Below is a small trained network, with its code and all its weights. Each question gives an input and a class and asks what happens when units are switched off, that is, made to give their printed mean instead of their output.

import numpy as np


def w(rows, s, z=0):
    codes = np.array(rows[::2]) - 128.0
    scale = np.full(codes.shape[1], s)
    scale[-1] = z or s
    return codes * scale


def norm(h):
    return h / np.sqrt((h * h).mean(-1, keepdims=True) + 1e-5)


def f(y):
    return y / 2 * (1 + np.tanh(0.7978845608 * (y + 0.044715 * y**3)))


def log_softmax(a):
    a = a - a.max(-1, keepdims=True)
    return a - np.log(np.exp(a).sum(-1, keepdims=True))


def net(x, mask):
    res = np.array(x, float).reshape(1, 4) / 4 @ E
    u = 0
    for l in range(4):
        y = f(norm(res) @ A[l][:, :-1].T + A[l][:, -1])
        res = res + np.where(mask[u : u + 10], y, B[l][:, -1]) @ B[l][:, :-1]
        u += 10
    return log_softmax(norm(res)[-1] @ U[:, :-1].T + U[:, -1])


A, B = {}, {}
E = w([
[103,59,163,9,146,136,210,140,51],'x0',
[166,143,209,128,124,72,48,201,68],'x1',
[73,133,174,158,110,67,88,54,76],'x2',
[128,128,128,129,128,128,128,128,128],'x3',
],0.016)
A[0] = w([
[143,135,156,127,122,118,70,198,86,196],'0.n1',
[136,126,111,133,129,134,114,143,155,62],'0.n2',
[153,138,158,155,130,104,62,206,116,78],'0.n3',
[111,114,134,87,139,129,178,114,95,107],'0.n4',
[144,131,129,131,117,125,107,154,130,82],'0.n5',
[139,127,149,94,135,115,89,194,70,2],'0.n6',
[131,141,108,185,139,131,91,102,192,166],'0.n7',
[142,143,128,183,133,124,63,139,164,98],'0.n8',
[78,128,155,142,123,102,81,3,64,205],'0.n9',
[121,129,122,143,119,121,95,114,142,98],'0.n10',
],0.031,0.0077)
B[0] = w([
[212,149,173,110,110,59,45,197,33,224],'0.n1',
[62,179,145,116,147,146,83,162,154,148],'0.n2',
[68,146,44,97,175,167,78,150,86,223],'0.n3',
[104,105,75,59,132,107,97,164,95,197],'0.n4',
[108,160,131,129,141,169,113,138,121,150],'0.n5',
[135,69,182,180,116,113,252,90,240,187],'0.n6',
[143,130,204,185,118,130,191,152,174,233],'0.n7',
[143,122,30,109,127,123,47,90,126,224],'0.n8',
[76,130,146,170,146,88,150,32,77,252],'0.n9',
[200,112,124,167,121,146,113,73,146,160],'0.n10',
],0.034,0.026)
A[1] = w([
[117,111,124,130,166,143,160,70,155,20],'1.n1',
[92,184,188,103,56,96,122,127,125,94],'1.n2',
[200,104,93,59,100,165,113,225,184,117],'1.n3',
[124,90,138,123,84,175,115,146,202,74],'1.n4',
[64,142,73,71,149,197,169,103,104,77],'1.n5',
[115,151,156,179,173,160,178,128,173,94],'1.n6',
[95,141,152,124,113,110,115,75,109,3],'1.n7',
[149,110,253,144,135,107,204,174,107,118],'1.n8',
[166,151,120,131,152,190,161,225,195,79],'1.n9',
[208,94,171,109,71,161,137,163,142,100],'1.n10',
],0.032,0.0053)
B[1] = w([
[88,130,147,112,127,205,133,183,128,167],'1.n1',
[170,79,143,107,166,160,138,118,106,145],'1.n2',
[180,216,99,171,182,253,231,171,165,251],'1.n3',
[171,72,103,109,123,59,153,96,94,166],'1.n4',
[65,139,93,125,127,140,170,50,20,205],'1.n5',
[136,103,149,164,64,118,89,96,174,203],'1.n6',
[123,124,98,69,91,130,93,220,195,196],'1.n7',
[99,100,190,177,164,30,199,172,133,232],'1.n8',
[158,18,109,50,106,48,102,138,103,205],'1.n9',
[74,194,37,68,205,19,118,116,240,166],'1.n10',
],0.032,0.019)
A[2] = w([
[154,165,144,134,133,139,119,203,154,95],'2.n1',
[132,111,109,109,91,136,138,122,195,50],'2.n2',
[126,152,197,185,76,170,170,90,185,90],'2.n3',
[146,186,116,97,112,253,115,181,155,37],'2.n4',
[133,170,129,127,157,136,114,165,207,80],'2.n5',
[149,121,73,102,117,120,102,139,175,89],'2.n6',
[153,159,159,161,128,156,188,164,167,56],'2.n7',
[144,105,90,154,111,147,153,58,209,103],'2.n8',
[167,78,141,70,83,109,128,127,176,2],'2.n9',
[122,160,167,190,114,134,175,102,189,97],'2.n10',
],0.036,0.004)
B[2] = w([
[73,124,58,110,151,147,121,136,232,195],'2.n1',
[111,149,132,134,123,89,134,93,114,166],'2.n2',
[101,81,153,193,115,252,86,197,163,191],'2.n3',
[194,41,154,89,79,185,117,193,68,252],'2.n4',
[111,176,108,83,175,112,110,171,163,187],'2.n5',
[142,95,174,95,121,75,146,186,95,192],'2.n6',
[58,195,106,164,159,97,137,101,137,186],'2.n7',
[96,65,187,151,120,111,171,96,105,210],'2.n8',
[161,126,90,138,132,44,140,86,80,189],'2.n9',
[117,114,165,165,156,240,103,184,167,206],'2.n10',
],0.038,0.017)
A[3] = w([
[166,114,117,140,58,72,152,125,170,62],'3.n1',
[137,121,121,89,119,155,95,137,160,13],'3.n2',
[133,133,151,105,97,133,65,118,110,100],'3.n3',
[91,134,125,90,104,139,91,45,159,56],'3.n4',
[150,117,61,102,119,109,112,83,159,7],'3.n5',
[166,175,150,131,93,190,174,122,93,107],'3.n6',
[157,141,114,107,102,142,112,133,155,9],'3.n7',
[129,122,255,104,102,71,149,140,121,53],'3.n8',
[145,140,105,92,85,148,99,136,162,16],'3.n9',
[166,186,121,155,88,117,44,74,116,4],'3.n10',
],0.043,0.0035)
B[3] = w([
[113,99,150,116,147,72,136,109,55,207],'3.n1',
[129,105,149,123,85,128,73,153,114,163],'3.n2',
[118,190,149,156,143,111,146,117,159,172],'3.n3',
[93,175,134,66,105,138,101,225,166,164],'3.n4',
[128,100,183,137,111,106,110,121,134,161],'3.n5',
[195,150,135,119,87,132,126,1,246,193],'3.n6',
[128,96,142,97,124,149,87,140,136,149],'3.n7',
[234,47,105,116,55,116,120,98,178,249],'3.n8',
[125,105,130,96,77,134,90,162,106,160],'3.n9',
[201,247,162,196,160,135,133,74,114,194],'3.n10',
],0.037,0.019)
U = w([
[176,28,150,133,97,36,141,83,130,255],'0',
[62,78,192,218,108,210,91,103,149,49],'1',
[183,131,88,67,119,186,35,213,112,65],'2',
[167,231,145,184,148,114,61,64,94,169],'3',
[178,153,71,60,109,227,195,43,136,158],'4',
[3,140,94,34,95,137,126,76,64,70],'5',
[129,190,94,102,207,95,190,176,212,63],'6',
],0.016,0.003)

Each question gives the input, the list of numbers given to net, and the class t.
The units are the neurons (one row each of A and B). Each row of codes is followed by its name. A weight is (code - 128) times the scale printed after its matrix; where a second scale follows, it is the last column's (A, B and U).
mask holds one flag per neuron, layer by layer. A switched-off neuron (its flag False) gives its mean, the last column of its row in B, instead of its output. The means were averaged over made-up inputs and are rounded, as every weight is.
A unit's drop is (log p(t) with every unit on - log p(t) with that unit switched off) / (log p(t) with every unit on - log p(t) with every unit switched off).
The circuit of an input: a set's keep is (log p(t) with only the set's units on - log p(t) with every unit switched off) / (log p(t) with every unit on - log p(t) with every unit switched off). Starting from the 12 units with the biggest drops (on a tie, the unit counted first), units are removed one at a time, each time the one whose removal leaves the highest keep (on an exact tie, the one counted first), for as long as the keep stays at least 0.8.
circuit, biggest first: the units of the circuit, biggest drop first
unit that matters most: the unit with the biggest drop
k most important neurons: the k neurons with the biggest drops, biggest first
top k neurons in layer l: the k neurons of layer l with the biggest drops, biggest first
drop of u: that unit's drop, to one decimal
input [6,1,-1,-6], class 6: 3 most important neurons => [0.n9 0.n3 0.n6]
input [-1,1,-7,-7], class 2: most important neuron => [0.n9]
input [2,-2,-5,-3], class 4: circuit, biggest first => [0.n1 1.n5]
input [0,2,-1,-7], class 2: 4 most important neurons => [0.n3 0.n1 0.n9 0.n7]
input [0,1,2,0], class 3: 3 most important neurons => [0.n7 0.n1 1.n8]
input [1,0,-2,7], class 4: 3 most important neurons => [0.n7 0.n9 0.n1]
input [3,-1,-1,-3], class 4: 3 most important neurons => [0.n9 0.n1 1.n5]
input [6,0,-5,7], class 4: 3 most important neurons => [0.n7 0.n4 0.n9]
input [1,3,-1,7], class 6: 3 most important neurons => [0.n1 0.n6 0.n9]
input [-3,8,0,-4], class 2: 2 most important neurons => [0.n9 0.n1]
input [1,-5,-5,0], class 4: 4 most important neurons => [0.n7 0.n6 0.n9 0.n1]
input [-7,1,-6,4], class 2: top 2 neurons in layer 0 => [0.n8 0.n6]
input [6,1,-6,-4], class 6: top 2 neurons in layer 0 => [0.n9 0.n3]
input [0,4,0,-1], class 2: circuit, biggest first => [0.n3]
input [0,6,7,2], class 3: top 3 neurons in layer 0 => [0.n7 0.n1 0.n3]
input [5,0,2,2], class 5: top 3 neurons in layer 0 => [0.n7 0.n4 0.n1]
input [0,4,-4,4], class 2: top 2 neurons in layer 0 => [0.n3 0.n9]
input [2,-8,-6,-5], class 4: top 2 neurons in layer 0 => [0.n7 0.n9]
input [-6,6,0,1], class 2: drop of 0.n9 => 1.4
input [-7,2,1,6], class 3: unit that matters most => 1.n3
